Below are the code and all the weights of a small trained network. Each question names an input and a target symbol and asks about switching units off, where a switched-off unit gives its printed mean instead of its output.

import numpy as np


def w(rows, s, z=0):
    codes = np.array(rows[::2]) - 128.0
    scale = np.full(codes.shape[1], s)
    scale[-1] = z or s
    return codes * scale


def norm(h):
    return h / np.sqrt((h * h).mean(-1, keepdims=True) + 1e-5)


def f(y):
    return np.maximum(y, 0)


def softmax(a):
    e = np.exp(a - a.max(-1, keepdims=True))
    return e / e.sum(-1, keepdims=True)


def log_softmax(a):
    a = a - a.max(-1, keepdims=True)
    return a - np.log(np.exp(a).sum(-1, keepdims=True))


def net(x, mask):
    ids = ['βγδεζηθλπσφψω'.index(c) for c in x.split()]
    T = len(ids)
    res = E[ids] + P[:T]
    u = 0
    for l in range(2):
        r = norm(res)
        for j in range(2):
            rows = slice(4 * j, 4 * j + 4)
            q, k, v = (r @ M[l][rows].T for M in (Q, K, V))
            z = softmax(np.where(np.tri(T) > 0, q @ k.T / 4**0.5, -1e9)) @ v
            o = O[l][rows]
            res = res + np.where(mask[u + j], z, o[:, -1]) @ o[:, :-1]
        u += 2
        y = f(norm(res) @ A[l][:, :-1].T + A[l][:, -1])
        res = res + np.where(mask[u : u + 16], y, B[l][:, -1]) @ B[l][:, :-1]
        u += 16
    return log_softmax(norm(res)[-1] @ U[:, :-1].T + U[:, -1])


Q, K, V, O, A, B = {}, {}, {}, {}, {}, {}
E = w([
[136,70,94,101],'β',
[169,208,65,119],'γ',
[176,198,81,116],'δ',
[62,159,129,111],'ε',
[110,64,179,103],'ζ',
[176,191,100,117],'η',
[186,143,65,95],'θ',
[109,151,40,121],'λ',
[119,155,208,91],'π',
[76,72,8,91],'σ',
[183,166,136,115],'φ',
[112,80,162,127],'ψ',
[106,68,113,255],'ω',
],0.0087)
P = w([
[142,109,151,135],'0',
[156,58,123,131],'1',
[158,82,124,113],'2',
[164,93,117,96],'3',
[153,68,114,80],'4',
[159,76,93,68],'5',
[171,92,81,53],'6',
[160,73,95,42],'7',
[165,80,73,36],'8',
[165,75,74,20],'9',
[173,83,81,5],'10',
[181,77,82,4],'11',
[197,67,51,29],'12',
[187,50,58,28],'13',
],0.002)
Q[0] = w([
[68,85,127,120],'L0H1',
[147,121,109,148],'L0H1',
[115,98,110,141],'L0H1',
[113,159,150,99],'L0H1',
[110,139,163,250],'L0H2',
[113,150,153,171],'L0H2',
[105,163,159,222],'L0H2',
[164,103,119,144],'L0H2',
],0.016)
K[0] = w([
[134,149,151,50],'L0H1',
[83,135,153,155],'L0H1',
[102,148,152,103],'L0H1',
[179,101,105,127],'L0H1',
[149,115,124,255],'L0H2',
[153,110,118,197],'L0H2',
[162,93,114,245],'L0H2',
[98,127,163,144],'L0H2',
],0.013)
V[0] = w([
[125,131,124,129],'L0H1',
[149,84,113,158],'L0H1',
[66,191,192,38],'L0H1',
[69,119,125,72],'L0H1',
[73,210,123,55],'L0H2',
[253,98,231,86],'L0H2',
[89,129,137,81],'L0H2',
[56,126,189,30],'L0H2',
],0.0054)
O[0] = w([
[128,129,127,122,127],'L0H1',
[94,95,133,149,182],'L0H1',
[232,224,186,135,5],'L0H1',
[109,169,179,129,140],'L0H1',
[92,222,129,172,160],'L0H2',
[184,167,147,2,204],'L0H2',
[76,164,147,119,169],'L0H2',
[18,208,176,70,184],'L0H2',
],0.0051,0.0021)
A[0] = w([
[53,74,129,180,102],'L0N1',
[184,73,124,195,123],'L0N2',
[124,141,124,126,79],'L0N3',
[84,66,168,124,177],'L0N4',
[28,107,54,99,116],'L0N5',
[203,34,80,146,114],'L0N6',
[112,171,82,217,10],'L0N7',
[219,197,73,118,74],'L0N8',
[153,83,99,206,39],'L0N9',
[255,148,194,171,153],'L0N10',
[67,215,144,159,139],'L0N11',
[146,164,138,39,25],'L0N12',
[124,145,222,201,132],'L0N13',
[40,108,78,103,89],'L0N14',
[121,205,238,120,3],'L0N15',
[122,169,59,99,122],'L0N16',
],0.0052,0.0031)
B[0] = w([
[113,91,94,66,162],'L0N1',
[100,164,183,89,164],'L0N2',
[128,120,136,127,128],'L0N3',
[101,126,21,128,197],'L0N4',
[49,88,233,57,239],'L0N5',
[86,164,191,39,254],'L0N6',
[197,156,176,19,137],'L0N7',
[218,111,171,151,196],'L0N8',
[88,121,203,104,141],'L0N9',
[132,216,253,61,156],'L0N10',
[130,112,238,79,183],'L0N11',
[122,128,172,65,172],'L0N12',
[73,169,118,122,137],'L0N13',
[59,149,199,50,196],'L0N14',
[171,232,45,76,142],'L0N15',
[142,103,189,174,217],'L0N16',
],0.0043,0.0034)
Q[1] = w([
[138,124,145,20],'L1H1',
[129,101,126,106],'L1H1',
[99,163,126,241],'L1H1',
[183,113,34,99],'L1H1',
[121,216,124,164],'L1H2',
[124,189,90,155],'L1H2',
[158,146,76,184],'L1H2',
[86,174,254,98],'L1H2',
],0.0093)
K[1] = w([
[118,146,78,24],'L1H1',
[137,135,96,91],'L1H1',
[133,119,204,248],'L1H1',
[146,100,118,80],'L1H1',
[102,169,174,4],'L1H2',
[104,175,133,64],'L1H2',
[93,166,30,97],'L1H2',
[165,104,237,110],'L1H2',
],0.011)
V[1] = w([
[142,244,57,76],'L1H1',
[100,3,124,163],'L1H1',
[171,153,158,191],'L1H1',
[49,81,48,162],'L1H1',
[160,18,178,179],'L1H2',
[94,232,105,76],'L1H2',
[69,234,28,68],'L1H2',
[65,94,150,145],'L1H2',
],0.0041)
O[1] = w([
[44,140,67,121,148],'L1H1',
[169,95,197,143,132],'L1H1',
[171,180,118,92,4],'L1H1',
[135,128,215,92,92],'L1H1',
[113,150,48,135,156],'L1H2',
[162,110,231,131,113],'L1H2',
[126,137,253,82,87],'L1H2',
[160,159,102,92,121],'L1H2',
],0.0051,0.0031)
A[1] = w([
[101,61,151,126,60],'L1N1',
[90,111,176,151,208],'L1N2',
[122,146,152,113,31],'L1N3',
[92,116,52,149,198],'L1N4',
[49,103,134,124,192],'L1N5',
[87,156,31,156,33],'L1N6',
[112,144,81,108,75],'L1N7',
[127,61,107,255,176],'L1N8',
[189,166,125,165,4],'L1N9',
[86,102,57,170,78],'L1N10',
[74,202,163,103,21],'L1N11',
[83,194,88,124,77],'L1N12',
[197,176,165,108,55],'L1N13',
[142,169,123,203,56],'L1N14',
[145,96,118,102,150],'L1N15',
[79,179,160,204,111],'L1N16',
],0.0086,0.002)
B[1] = w([
[169,145,133,184,193],'L1N1',
[126,148,94,180,183],'L1N2',
[117,119,105,126,145],'L1N3',
[65,162,93,121,198],'L1N4',
[161,173,130,165,254],'L1N5',
[91,52,42,131,167],'L1N6',
[103,154,143,133,161],'L1N7',
[44,200,79,2,149],'L1N8',
[125,60,129,176,140],'L1N9',
[66,130,52,120,173],'L1N10',
[87,91,76,74,197],'L1N11',
[178,127,189,120,166],'L1N12',
[90,112,119,166,182],'L1N13',
[174,136,158,221,131],'L1N14',
[131,138,121,171,202],'L1N15',
[87,71,155,236,146],'L1N16',
],0.008,0.0047)
U = w([
[108,36,150,114,189],'β',
[174,142,103,186,115],'γ',
[169,150,122,159,138],'δ',
[46,133,196,171,71],'ε',
[131,112,155,157,133],'ζ',
[173,140,148,158,136],'η',
[205,131,92,99,161],'θ',
[100,246,142,219,43],'λ',
[126,176,160,47,101],'π',
[69,90,75,139,2],'σ',
[199,216,205,92,95],'φ',
[149,134,134,167,153],'ψ',
[119,117,57,132,171],'ω',
],0.014,0.012)

Each question gives the input, a string of symbols that net reads in full, and the target symbol t.
The units are the heads (4 rows each of Q, K, V and O) and the neurons (one row each of A and B). Each row of codes is followed by its name. A weight is (code - 128) times the scale printed after its matrix; where a second scale follows, it is the last column's (O, A, B and U).
mask holds one flag per unit, layer by layer, with each layer's heads first. A switched-off unit (its flag False) gives its mean, the last column of its rows in O or B, instead of its output. The means were averaged over made-up inputs and are rounded, as every weight is.
A unit's drop is (log p(t) with every unit on - log p(t) with that unit switched off) / (log p(t) with every unit on - log p(t) with every unit switched off).
The circuit of an input: a set's keep is (log p(t) with only the set's units on - log p(t) with every unit switched off) / (log p(t) with every unit on - log p(t) with every unit switched off). Starting from the 12 units with the biggest drops (on a tie, the unit counted first), units are removed one at a time, each time the one whose removal leaves the highest keep (on an exact tie, the one counted first), for as long as the keep stays at least 0.8.
units of the circuit, in order: the units of the circuit, biggest drop first
most important unit: the unit with the biggest drop
top k neurons: the k neurons with the biggest drops, biggest first
top k neurons in layer l: the k neurons of layer l with the biggest drops, biggest first
heads that matter: for each layer, one digit per head in row order, 1 if its drop is at least 0.15 and else 0, layers parted by /
drop of u: that unit's drop, to one decimal
input β θ θ, target θ: heads that matter	01 / 00
input γ η β ψ φ ε θ, target ε: top 2 neurons	(L1N16 L0N11)
input β ω β π λ θ β β β δ β ψ, target π: heads that matter	11 / 00
input π ζ β δ, target π: units of the circuit, in order	(L0H2 L1H2)
input ψ δ β ω β ε η δ β δ σ γ, target ε: heads that matter	01 / 00
input ω η ω γ φ β ψ, target ω: units of the circuit, in order	(L1H2)
input π β η β θ ζ, target π: units of the circuit, in order	(L0H2 L0H1)
input ε β δ, target ε: units of the circuit, in order	(L0H2 L1H2 L1N16)
input η θ β β φ φ, target φ: units of the circuit, in order	(L0H2 L0N10)
input θ φ φ θ η ω β β β ζ, target ω: units of the circuit, in order	(L1H2 L0H2)
input φ β η π σ λ γ, target π: heads that matter	01 / 01
input η η γ β η β ε σ η, target ε: top 3 neurons	(L1N16 L0N11 L1N11)
input φ φ ζ γ π ω β θ φ β γ ψ, target ω: units of the circuit, in order	(L1H2 L0H1)
input σ φ θ ω ε ψ ζ, target ε: units of the circuit, in order	(L0H2)
input ω β θ θ θ θ β π δ β β φ γ, target π: heads that matter	01 / 00
input σ ψ θ ω, target ω: heads that matter	01 / 01
input φ φ λ φ ε β β λ β β β, target ε: heads that matter	01 / 00
input θ θ ε ψ β γ β γ, target ε: heads that matter	01 / 01
input φ β ω β ε φ, target ε: heads that matter	00 / 00
input ζ β λ γ ψ γ λ, target λ: heads that matter	01 / 01
input λ θ γ σ η θ θ θ θ θ, target θ: most important unit	L1H2
input σ β η β β θ λ, target λ: top 4 neurons in layer 1	(L1N5 L1N1 L1N6 L1N11)
input σ ε σ ζ φ γ γ ψ β β ζ, target ε: top 4 neurons in layer 1	(L1N2 L1N5 L1N1 L1N8)
input β β β θ η β γ φ β β σ φ, target φ: top 2 neurons in layer 0	(L0N10 L0N8)
input ε λ γ θ θ λ, target ε: drop of L0H2	0.8
input ω β φ, target ω: drop of L0H1	2.4
input β ε ψ σ β β β δ β φ, target ε: most important unit	L0H2
input β β β φ φ β β β ε γ δ λ, target ε: drop of L0H2	0.6
input η θ β ε ε η, target ε: drop of L0N11	0.1
